Below is a small trained network, with its code and all its weights. Each question gives an input and a class and asks what happens when units are switched off, that is, made to give their printed mean instead of their output.

import numpy as np


def w(rows, s, z=0):
    codes = np.array(rows[::2]) - 128.0
    scale = np.full(codes.shape[1], s)
    scale[-1] = z or s
    return codes * scale


def norm(h):
    return h / np.sqrt((h * h).mean(-1, keepdims=True) + 1e-5)


def f(y):
    return y / 2 * (1 + np.tanh(0.7978845608 * (y + 0.044715 * y**3)))


def log_softmax(a):
    a = a - a.max(-1, keepdims=True)
    return a - np.log(np.exp(a).sum(-1, keepdims=True))


def net(x, mask):
    res = np.array(x, float).reshape(1, 7) / 4 @ E
    u = 0
    for l in range(3):
        y = f(norm(res) @ A[l][:, :-1].T + A[l][:, -1])
        res = res + np.where(mask[u : u + 7], y, B[l][:, -1]) @ B[l][:, :-1]
        u += 7
    return log_softmax(norm(res)[-1] @ U[:, :-1].T + U[:, -1])


A, B = {}, {}
E = w([
[82,138,120,146,175,96,170,150,127,53],'x0',
[127,115,164,76,165,149,113,76,81,227],'x1',
[116,189,115,40,176,84,128,185,124,140],'x2',
[144,25,219,169,255,146,131,218,47,158],'x3',
[22,164,118,130,105,149,220,80,89,137],'x4',
[177,100,145,69,189,229,105,133,161,110],'x5',
[108,87,63,221,86,205,122,107,61,228],'x6',
],0.0095)
A[0] = w([
[62,133,192,114,203,16,162,98,114,49,51],'L0N1',
[54,165,105,59,127,220,169,32,166,82,94],'L0N2',
[224,165,131,26,139,64,76,105,204,126,148],'L0N3',
[23,177,46,167,2,87,159,54,125,127,118],'L0N4',
[101,175,66,100,191,112,142,192,131,69,143],'L0N5',
[115,158,103,113,76,106,141,107,181,49,74],'L0N6',
[119,93,136,124,189,146,116,83,82,203,2],'L0N7',
],0.019,0.0062)
B[0] = w([
[28,174,134,125,137,160,181,182,130,77,204],'L0N1',
[235,99,128,96,80,67,87,109,142,138,202],'L0N2',
[198,88,132,68,90,76,94,121,149,108,228],'L0N3',
[66,252,29,167,93,165,156,136,160,149,254],'L0N4',
[69,50,132,137,180,83,69,185,119,114,190],'L0N5',
[198,95,208,172,142,174,118,70,111,151,185],'L0N6',
[180,117,185,152,104,166,102,131,68,169,171],'L0N7',
],0.019,0.021)
A[1] = w([
[129,150,122,100,158,148,144,136,95,205,64],'L1N1',
[85,124,137,113,166,116,169,37,126,130,17],'L1N2',
[108,168,156,76,131,112,184,112,117,147,119],'L1N3',
[121,164,115,5,153,121,138,122,102,198,87],'L1N4',
[110,136,133,114,182,156,131,108,80,203,3],'L1N5',
[69,95,115,95,153,116,157,23,107,160,54],'L1N6',
[85,142,118,99,163,110,167,86,106,147,33],'L1N7',
],0.027,0.0036)
B[1] = w([
[128,145,217,155,196,103,131,57,106,169,251],'L1N1',
[115,80,144,88,59,189,131,113,117,119,118],'L1N2',
[32,147,90,138,107,197,57,76,54,5,180],'L1N3',
[103,131,119,78,12,53,18,150,141,35,214],'L1N4',
[125,155,190,193,176,208,164,79,135,174,253],'L1N5',
[164,169,179,86,136,163,209,79,116,68,116],'L1N6',
[125,131,111,107,114,103,64,93,187,128,159],'L1N7',
],0.012,0.005)
A[2] = w([
[110,82,45,119,120,162,177,114,136,155,91],'L2N1',
[118,131,107,114,198,145,143,151,142,232,85],'L2N2',
[83,85,132,96,252,104,187,157,145,122,4],'L2N3',
[153,116,131,115,143,192,185,117,44,146,130],'L2N4',
[117,118,146,105,177,134,221,158,172,90,5],'L2N5',
[166,167,91,118,130,139,148,113,154,165,139],'L2N6',
[173,84,144,238,135,118,183,77,179,15,135],'L2N7',
],0.021,0.0027)
B[2] = w([
[138,182,107,165,167,40,124,131,176,143,189],'L2N1',
[139,94,133,113,131,153,97,153,59,171,190],'L2N2',
[50,47,85,108,188,172,161,162,37,110,251],'L2N3',
[156,54,124,159,128,150,211,90,131,175,233],'L2N4',
[81,112,187,60,170,113,127,73,160,102,192],'L2N5',
[103,11,88,162,248,72,204,103,149,134,253],'L2N6',
[195,91,87,31,40,65,92,194,110,141,204],'L2N7',
],0.013,0.0072)
U = w([
[136,97,195,173,181,203,127,108,48,225,103],'0',
[13,74,150,60,208,130,107,210,82,52,50],'1',
[73,245,14,160,99,149,154,112,162,160,99],'2',
[230,78,108,63,83,65,43,131,149,121,252],'3',
],0.011,0.0018)

Each question gives the input, the list of numbers given to net, and the class t.
The units are the neurons (one row each of A and B). Each row of codes is followed by its name. A weight is (code - 128) times the scale printed after its matrix; where a second scale follows, it is the last column's (A, B and U).
mask holds one flag per neuron, layer by layer. A switched-off neuron (its flag False) gives its mean, the last column of its row in B, instead of its output. The means were averaged over made-up inputs and are rounded, as every weight is.
A unit's drop is (log p(t) with every unit on - log p(t) with that unit switched off) / (log p(t) with every unit on - log p(t) with every unit switched off).
The circuit of an input: a set's keep is (log p(t) with only the set's units on - log p(t) with every unit switched off) / (log p(t) with every unit on - log p(t) with every unit switched off). Starting from the 12 units with the biggest drops (on a tie, the unit counted first), units are removed one at a time, each time the one whose removal leaves the highest keep (on an exact tie, the one counted first), for as long as the keep stays at least 0.8.
circuit, biggest first: the units of the circuit, biggest drop first
unit that matters most: the unit with the biggest drop
k most important neurons: the k neurons with the biggest drops, biggest first
drop of u: that unit's drop, to one decimal
input [-3,-7,0,1,6,0,-5], class 1: unit that matters most => L0N1
input [-2,-4,-8,6,-1,-7,-8], class 1: 2 most important neurons => (L0N4, L0N1)
input [2,-4,6,0,-8,-2,7], class 1: 2 most important neurons => (L0N2, L0N4)
input [-7,-5,4,2,-5,3,7], class 0: 2 most important neurons => (L0N3, L0N2)
input [-7,-1,-3,-1,-5,-1,8], class 0: circuit, biggest first => (L0N3, L0N4)
input [8,6,-1,-2,-8,-1,-6], class 1: 2 most important neurons => (L0N1, L0N2)
input [5,4,1,-2,8,3,-6], class 3: 3 most important neurons => (L0N2, L2N3, L0N6)
input [-3,0,8,0,3,2,4], class 3: 2 most important neurons => (L0N6, L1N4)
input [5,-7,6,-2,8,-2,-8], class 1: 2 most important neurons => (L0N1, L0N5)
input [5,-3,2,-8,5,2,-5], class 3: 2 most important neurons => (L0N2, L0N6)
input [8,4,2,-4,-4,8,8], class 3: 2 most important neurons => (L0N2, L0N6)
input [0,5,-2,5,-2,8,-3], class 0: 3 most important neurons => (L0N7, L0N2, L2N7)
input [-7,-5,7,6,-4,3,4], class 0: 2 most important neurons => (L0N3, L0N2)
input [-2,-4,-7,4,-1,-4,6], class 2: circuit, biggest first => (L0N6)
input [-4,7,-2,-2,0,-7,-4], class 2: drop of L0N4 => 0.7
input [-7,4,3,-4,-6,-5,7], class 2: drop of L0N6 => 0.3
input [-6,5,5,-3,7,5,3], class 3: drop of L0N2 => 1.3
